Moves between points:
* | g c q m d p
J765 | J858 J911 J730 J81 J10 J290
J320 | J914 J599 J624 J141 J891 J88
J443 | J687 J116 J224 J840 J825 J530
J891 | J224 J443 J530 J929 J477 J777
J214 | J88 J97 J584 J669 J914 J614
J730 | J376 J858 J116 J246 J664 J443
J680 | J671 J920 J739 J24 J811 J117
J97 | J624 J320 J88 J250 J854 J584
J986 | J125 J277 J335 J179 J90 J144
J922 | J179 J614 J29 J256 J982 J920
J171 | J324 J669 J90 J107 J97 J256
J910 | J460 J664 J825 J858 J382 J477
J987 | J599 J548 J320 J224 J840 J97
J669 | J214 J250 J324 J721 J320 J90
J982 | J325 J107 J277 J584 J669 J986
J482 | J840 J362 J929 J477 J730 J599
J929 | J891 J840 J854 J548 J116 J914
J221 | J920 J827 J680 J335 J179 J301
J325 | J90 J171 J256 J982 J214 J125
J179 | J986 J103 J811 J922 J325 J875
J335 | J221 J125 J24 J811 J922 J229
J24 | J680 J221 J301 J144 J29 J689
J840 | J443 J290 J891 J482 J376 J854
J301 | J739 J680 J117 J229 J875 J783
J875 | J144 J811 J549 J920 J125 J650
J117 | J139 J739 J213 J689 J549 J911
J141 | J320 J987 J97 J530 J929 J214
J859 | J689 J229 J361 J650 J680 J801
J361 | J783 J689 J382 J404 J739 J81
J858 | J910 J263 J376 J765 J801 J116
J224 | J987 J687 J141 J891 J482 J250
J250 | J97 J141 J214 J777 J599 J324
J825 | J362 J460 J482 J376 J765 J548
J103 | J277 J982 J986 J614 J171 J811
J139 | J404 J650 J10 J117 J229 J263
J671 | J549 J875 J650 J680 J335 J139
J88 | J107 J624 J982 J214 J777 J103
J144 | J24 J335 J229 J875 J827 J859
J290 | J116 J730 J443 J362 J910 J891
J614 | J103 J584 J179 J90 J107 J29
J777 | J250 J530 J669 J914 J987 J171
J920 | J875 J29 J671 J221 J986 J739
J29 | J811 J179 J875 J827 J277 J671
J376 | J825 J910 J477 J730 J81 J687
J404 | J361 J859 J801 J139 J301 J664
J827 | J29 J922 J920 J125 J103 J680
J116 | J477 J376 J687 J290 J460 J224
J650 | J859 J549 J404 J739 J24 J10
J599 | J854 J929 J914 J987 J443 J624
J256 | J922 J90 J827 J277 J584 J221
J10 | J801 J404 J664 J213 J689 J910
J530 | J141 J224 J250 J854 J548 J669
J125 | J827 J256 J221 J986 J614 J24
J721 | J669 J777 J171 J624 J141 J325
J739 | J650 J671 J139 J301 J144 J213
J801 | J382 J361 J81 J10 J117 J460
J584 | J982 J88 J103 J324 J721 J179
J911 | J263 J213 J858 J382 J404 J730
J460 | J246 J81 J362 J910 J911 J482
J229 | J301 J24 J689 J549 J920 J361
J664 | J81 J801 J460 J263 J783 J825
J362 | J290 J246 J840 J825 J858 J929
J324 | J584 J214 J614 J171 J624 J922
J213 | J10 J139 J263 J783 J859 J858
J382 | J911 J783 J765 J801 J139 J246
J914 | J777 J854 J721 J320 J224 J107
J854 | J530 J891 J777 J599 J687 J721
J811 | J335 J986 J144 J29 J256 J549
J246 | J730 J765 J290 J460 J263 J840
J107 | J171 J721 J325 J88 J250 J277
J783 | J213 J117 J911 J361 J650 J765
J477 | J482 J825 J548 J116 J246 J987
J277 | J256 J325 J125 J103 J324 J335
J687 | J548 J477 J987 J443 J362 J141
J548 | J929 J482 J599 J687 J290 J320
J689 | J117 J301 J783 J859 J671 J382
J90 | J614 J324 J922 J325 J88 J827
J624 | J721 J914 J107 J97 J530 J982
J549 | J229 J144 J859 J671 J221 J404
J263 | J664 J10 J910 J911 J361 J376
J81 | J765 J382 J246 J664 J213 J362

In the rows, 545 stands for zero.

The rows follow the links: the fewer symbols apart two points are, the more alike their rows tend to be.

Each row is also shifted at random along 4 hidden directions that mean nothing.

Some points, each with a row of numbers:
J721: 422,504,504,655,578,590,706,515,451,583,423,612,515,576,657,493,494,626,636,588,597,598,599,463,505,517,503,544,529,501,548,638,563,456,518,704,548,619
J144: 961,445,451,634,525,546,561,527,369,525,541,482,542,545,617,546,518,556,621,471,502,555,537,591,553,503,468,530,486,645,379,616,634,468,377,712,813,505
J335: 610,572,483,521,537,373,493,493,559,491,748,532,484,468,469,566,682,609,532,611,526,498,499,509,565,677,560,531,514,466,484,494,555,557,564,488,670,573
J125: 456,546,518,520,639,544,680,525,441,494,610,635,504,465,528,585,693,550,484,517,426,537,594,529,539,631,492,545,439,454,483,543,591,625,702,519,444,558
J10: 675,558,604,527,424,459,423,615,495,532,542,490,498,504,514,497,573,462,474,466,519,501,527,621,581,523,478,458,572,632,539,568,544,607,472,504,724,408
J987: 495,568,620,580,504,550,600,603,526,585,400,602,495,546,586,484,541,525,529,552,585,574,606,515,537,501,511,489,572,515,648,610,502,580,595,551,482,535
J929: 749,737,740,514,522,520,639,575,586,574,424,598,490,461,565,425,566,540,404,607,557,514,618,496,505,614,530,434,653,547,649,553,456,667,596,396,320,451
J325: 519,590,504,514,655,541,756,454,508,482,647,636,507,478,565,548,644,657,526,636,504,546,562,431,510,656,463,509,482,378,535,579,559,502,657,539,450,589
J664: 430,542,568,415,595,671,548,522,595,483,619,506,615,566,534,596,499,512,495,494,496,538,472,567,562,483,451,526,535,543,570,566,537,473,545,489,480,460
J141: 668,487,525,549,515,552,549,576,571,568,506,622,500,605,552,542,540,544,590,571,611,579,538,490,556,465,502,536,513,425,682,621,495,481,634,594,558,608
J891: 567,509,588,614,550,673,610,573,527,618,328,559,593,633,636,506,405,517,602,515,601,591,600,552,516,427,555,574,584,612,599,601,529,511,502,644,456,549
J910: 722,610,609,518,414,446,437,569,584,541,564,459,502,517,540,451,496,558,516,574,608,510,482,545,563,537,489,438,664,605,582,576,487,495,383,494,721,423
J256: 659,468,476,672,607,587,645,527,410,573,448,571,551,567,620,550,529,569,628,511,522,584,617,558,520,543,571,606,489,596,426,569,619,546,510,699,562,610
J920: 453,470,434,558,719,720,639,442,507,516,597,510,685,602,581,648,470,580,629,509,485,573,538,571,509,550,593,687,472,604,372,495,650,460,501,650,458,613
J825: 401,622,680,491,526,606,539,607,587,565,446,559,558,522,523,501,524,466,438,509,538,532,581,576,546,523,539,507,591,592,626,542,490,651,602,432,372,455
J922: 458,410,420,736,503,430,321,583,571,658,491,487,562,639,505,603,501,510,723,535,628,566,584,610,554,541,842,735,542,672,444,403,598,620,472,667,692,742
J482: 900,552,601,506,406,456,356,614,682,567,560,512,506,580,489,504,514,510,534,582,652,528,472,531,590,470,551,489,633,524,708,557,443,524,521,468,658,510
J171: 554,579,548,540,554,459,687,554,471,513,565,685,420,464,544,516,711,588,498,602,510,549,595,462,548,609,461,476,470,372,607,601,534,599,714,522,502,581
J827: 527,377,378,603,531,485,505,529,437,505,637,559,509,580,545,613,603,564,642,503,520,565,520,549,580,508,490,575,413,477,469,593,617,455,543,684,814,632
J229: 383,464,517,496,678,730,610,533,453,497,536,542,642,568,543,644,544,470,510,403,407,565,575,636,544,509,507,619,436,609,425,527,639,580,605,574,398,514
J680: 509,481,488,605,578,581,578,528,407,536,528,506,581,533,580,562,538,522,567,457,468,552,566,612,539,538,528,575,492,642,388,542,639,553,467,635,626,517
J139: 594,603,572,500,582,584,437,515,626,535,617,432,648,545,488,581,479,515,506,521,507,509,514,618,533,594,657,609,612,678,451,424,561,592,457,458,463,504
J103: 288,455,399,691,574,483,506,471,553,598,574,507,561,610,564,575,486,641,735,625,624,568,536,510,522,579,712,682,546,566,447,488,593,457,440,701,673,732
J599: 466,467,556,555,602,747,859,558,350,518,375,680,503,574,707,498,524,560,547,493,517,626,589,483,525,405,254,443,430,428,622,792,549,406,609,702,500,476
J290: 207,468,530,533,467,564,449,591,596,555,517,530,544,632,542,557,479,514,597,535,613,558,489,548,582,416,509,527,550,520,654,602,502,456,536,581,664,550
J914: 595,575,537,534,535,506,561,523,635,555,567,598,504,557,537,528,552,602,574,655,622,552,529,464,534,562,580,537,570,425,654,548,484,506,611,528,486,627
J320: 493,548,547,522,595,609,597,531,639,561,520,617,568,598,535,574,524,565,561,607,590,573,549,483,530,532,586,595,533,430,659,545,498,527,674,533,359,638
J911: 261,505,552,455,560,622,474,557,578,511,599,501,603,569,509,603,520,490,511,478,505,536,492,601,572,492,501,558,518,566,555,545,548,509,557,501,546,489
J549: 326,499,503,566,564,535,421,567,542,556,578,489,602,551,491,615,554,466,549,462,491,529,561,642,557,570,677,649,509,656,430,428,609,649,539,526,548,572
J88: 656,671,642,569,517,404,604,604,551,575,485,667,426,438,506,473,706,540,446,606,532,520,653,488,520,670,609,496,562,458,626,494,501,754,724,416,370,570

In each set, the symbols that take the first to the second take the third to the fourth, perhaps in another order. Give the fourth.
Answer with the point's name.
455,546,627,513,518,639,607,594,489,539,434,572,532,551,589,502,509,493,492,479,530,559,557,569,548,456,400,456,546,552,617,650,520,538,552,544,521,425
: 541,450,489,615,620,659,536,531,447,569,483,482,645,593,582,618,466,492,599,430,476,564,584,657,530,517,619,666,498,708,368,490,650,577,464,646,536,554
:: 556,370,391,703,477,437,334,591,511,610,536,510,532,626,498,616,553,487,700,493,583,563,561,611,583,492,714,677,477,612,464,471,609,568,507,680,792,703
: J224

821,596,560,527,645,570,570,532,634,567,560,594,577,540,482,607,600,539,510,584,521,543,594,527,521,630,692,650,530,499,565,432,539,661,713,441,264,640
: 555,537,588,587,456,492,521,623,556,593,427,608,479,560,550,489,559,509,552,550,611,560,575,523,561,476,537,501,563,507,675,602,491,578,597,556,571,568
:: 347,526,567,509,625,692,665,557,573,557,447,647,578,604,575,576,526,536,548,555,546,591,587,505,531,476,527,587,502,442,670,582,528,534,703,551,291,602
: J730

943,555,657,548,506,677,529,612,526,585,355,498,610,589,597,495,407,437,517,437,542,560,566,639,543,425,506,521,604,709,561,588,529,567,452,551,483,409
: 253,632,579,497,453,447,559,497,553,498,642,492,478,477,571,437,541,637,523,638,604,510,462,478,543,570,409,396,638,507,571,629,490,416,393,525,749,439
:: 322,546,513,622,590,465,573,539,498,564,551,579,514,490,521,558,646,552,544,553,511,540,621,540,531,645,636,595,489,527,462,483,596,661,615,555,505,622
: J256

527,434,426,564,584,545,565,533,456,507,619,581,534,550,535,616,617,554,590,500,488,563,534,548,567,541,503,589,416,485,465,561,620,512,602,629,652,613
: 452,478,431,544,589,493,488,517,547,513,677,541,559,541,487,623,616,559,583,546,517,536,521,546,559,584,609,625,471,496,477,477,595,545,597,552,597,644
:: 699,473,473,487,706,710,735,471,435,465,613,599,601,535,584,629,581,567,530,473,419,570,547,540,528,543,425,577,398,478,456,592,635,490,631,609,445,541
: J335

417,522,489,536,613,555,697,501,500,513,587,662,494,526,558,572,647,592,553,586,519,573,573,458,534,588,488,551,447,374,576,592,561,525,696,579,473,627
: 242,533,457,606,727,672,664,433,581,567,550,550,652,607,583,623,475,626,645,595,550,581,580,507,481,606,713,720,520,546,441,455,602,508,568,618,315,723
:: 365,450,457,542,514,493,368,558,548,530,661,482,567,563,475,629,579,485,582,483,510,532,496,620,591,527,597,618,495,590,470,476,588,543,515,554,714,575
: J117

402,601,645,487,465,512,373,628,704,591,514,530,567,569,455,550,528,451,477,548,592,519,543,585,569,508,656,559,627,565,683,456,461,651,618,387,421,539
: 476,554,575,459,591,701,463,523,683,558,561,447,693,628,517,607,391,515,542,511,552,534,474,607,540,487,607,622,604,646,548,468,533,490,484,495,416,513
:: 521,634,639,509,463,441,617,602,538,536,502,671,407,461,534,451,670,558,449,601,564,538,582,451,548,586,432,408,561,389,714,623,458,617,687,457,498,500
: J840

792,483,508,571,578,613,622,516,546,572,485,585,549,620,613,535,471,593,640,584,615,590,540,482,518,466,525,566,532,486,607,615,531,423,538,646,537,624
: 668,650,613,599,568,508,605,544,605,613,450,587,533,517,551,486,538,577,532,632,591,550,629,500,497,620,663,570,621,535,588,487,505,640,593,496,340,609
:: 719,494,515,469,608,644,451,529,591,513,625,470,661,585,491,656,499,480,524,463,476,527,503,634,558,522,592,638,517,630,461,461,597,553,539,509,481,532
: J139

697,458,467,605,545,513,621,563,375,519,542,612,476,504,570,555,645,528,556,483,478,556,594,559,559,547,462,527,423,502,474,608,621,564,601,646,661,567
: 947,492,472,563,506,421,357,566,593,556,664,503,539,541,443,613,612,506,568,518,549,516,525,591,583,582,663,621,523,561,493,435,570,611,560,506,659,623
:: 479,556,596,576,416,485,446,601,548,583,476,492,495,553,563,463,487,517,552,539,614,538,514,570,562,473,518,467,628,618,591,592,501,526,422,552,713,470
: J290

393,586,613,544,361,375,431,626,550,554,538,534,422,497,512,444,600,533,503,575,606,513,510,529,575,524,461,388,609,518,653,616,468,556,506,493,762,448
: 631,508,519,677,554,569,526,549,577,638,408,544,572,641,601,542,434,566,678,581,646,585,587,524,520,510,697,642,586,591,559,519,539,519,497,658,509,665
:: 656,561,585,452,591,721,678,505,495,490,533,512,607,555,627,517,438,561,509,503,512,554,486,552,532,462,341,460,555,568,545,672,537,395,433,579,539,397
: J141

337,638,642,524,526,518,670,581,538,550,463,654,461,489,559,466,619,547,464,598,543,553,602,469,538,569,471,446,560,438,679,604,470,608,678,475,407,516
: 568,491,494,586,607,639,598,509,615,589,489,578,591,649,589,575,444,595,647,601,626,587,544,491,519,486,622,629,544,500,596,550,533,441,562,630,458,670
:: 616,390,380,578,635,646,588,464,472,503,626,504,619,618,595,650,485,594,666,503,512,579,494,551,543,498,506,626,449,554,400,580,644,382,458,723,685,611
: J671

288,553,554,536,521,510,565,568,603,557,529,635,484,559,534,530,586,567,539,616,601,561,550,472,552,522,535,523,538,405,687,576,478,526,671,523,485,614
: 749,499,507,714,449,430,491,582,518,636,431,548,474,587,589,482,501,573,672,602,670,571,576,513,538,506,615,551,584,564,572,582,524,518,457,675,723,635
:: 488,500,488,488,535,503,376,538,603,507,706,474,585,553,455,635,565,511,555,509,511,516,477,604,586,560,608,600,528,572,482,460,573,554,532,494,642,558
: J213

482,552,493,557,569,501,790,467,291,427,632,571,441,398,637,467,664,644,504,543,431,532,549,492,531,627,269,375,463,495,394,706,617,470,448,645,767,421
: 404,570,600,474,551,616,624,561,444,487,525,538,552,487,566,525,562,496,442,459,446,526,552,594,552,527,402,461,524,595,502,607,574,564,526,520,539,392
:: 395,502,586,543,556,730,647,575,459,547,385,551,586,601,643,524,430,498,544,462,530,581,564,590,536,413,411,496,528,604,573,658,545,483,495,620,504,449
: J854

423,571,511,507,606,502,753,504,464,474,623,693,438,461,559,531,710,635,502,612,495,554,577,423,540,635,394,460,441,313,590,640,540,519,720,549,496,581
: 641,464,481,628,553,503,449,587,518,597,512,555,550,564,503,609,602,486,587,479,516,551,612,609,554,558,691,652,479,600,476,452,612,659,604,577,550,647
:: 300,376,464,612,529,674,416,564,502,580,467,428,656,670,590,606,373,471,671,410,562,579,507,661,560,389,580,640,529,725,443,550,612,446,363,699,719,542
: J460

341,491,526,512,494,571,420,545,692,575,560,509,590,660,524,578,431,556,633,596,664,557,445,519,567,445,587,579,593,506,667,550,476,410,498,558,605,601
: 305,510,580,560,471,563,545,579,504,558,463,529,527,569,589,491,493,522,556,515,582,558,530,554,553,453,448,466,570,578,597,639,526,477,458,604,673,474
:: 397,545,505,606,570,560,746,466,496,547,517,607,494,541,646,480,521,678,623,663,609,582,554,425,510,560,461,494,539,438,573,658,526,411,518,659,571,597
: J530

470,567,524,635,407,253,426,601,571,584,584,616,383,490,472,489,696,572,571,648,621,522,576,470,576,618,636,507,553,430,623,516,503,637,630,515,720,662
: 498,542,569,597,497,567,661,539,499,563,422,574,505,565,645,444,471,594,583,580,626,576,549,484,524,477,435,451,583,520,611,678,509,440,460,639,617,510
:: 615,606,594,511,475,512,540,540,629,553,549,542,522,546,560,472,497,606,551,633,632,532,494,477,537,522,498,470,635,490,664,605,461,458,496,516,579,509
: J911

601,578,511,555,604,486,547,496,629,550,624,579,546,520,495,583,598,599,569,633,560,540,554,489,522,653,677,620,540,470,532,448,536,584,637,501,428,672
: 363,623,495,569,587,414,567,464,627,538,682,569,516,493,501,543,624,659,573,695,580,530,551,452,519,698,669,584,561,449,528,454,530,558,585,499,487,674
:: 895,561,648,603,463,551,545,643,523,616,341,582,491,556,589,456,502,480,525,527,596,567,607,560,543,468,521,484,597,597,641,605,499,602,542,548,526,496
: J987

308,565,556,607,609,568,754,529,456,565,439,659,490,521,621,495,590,595,551,585,540,579,636,463,503,579,501,525,488,456,570,611,550,564,636,609,426,596
: 583,485,516,537,553,613,595,557,559,561,491,627,531,616,578,559,525,552,586,564,594,588,546,490,548,454,493,548,498,433,663,618,516,465,640,593,495,613
:: 680,478,602,532,482,646,451,642,552,588,400,532,581,626,557,553,454,432,540,437,572,569,547,620,580,379,517,541,555,623,633,590,519,550,548,550,550,483
: J81

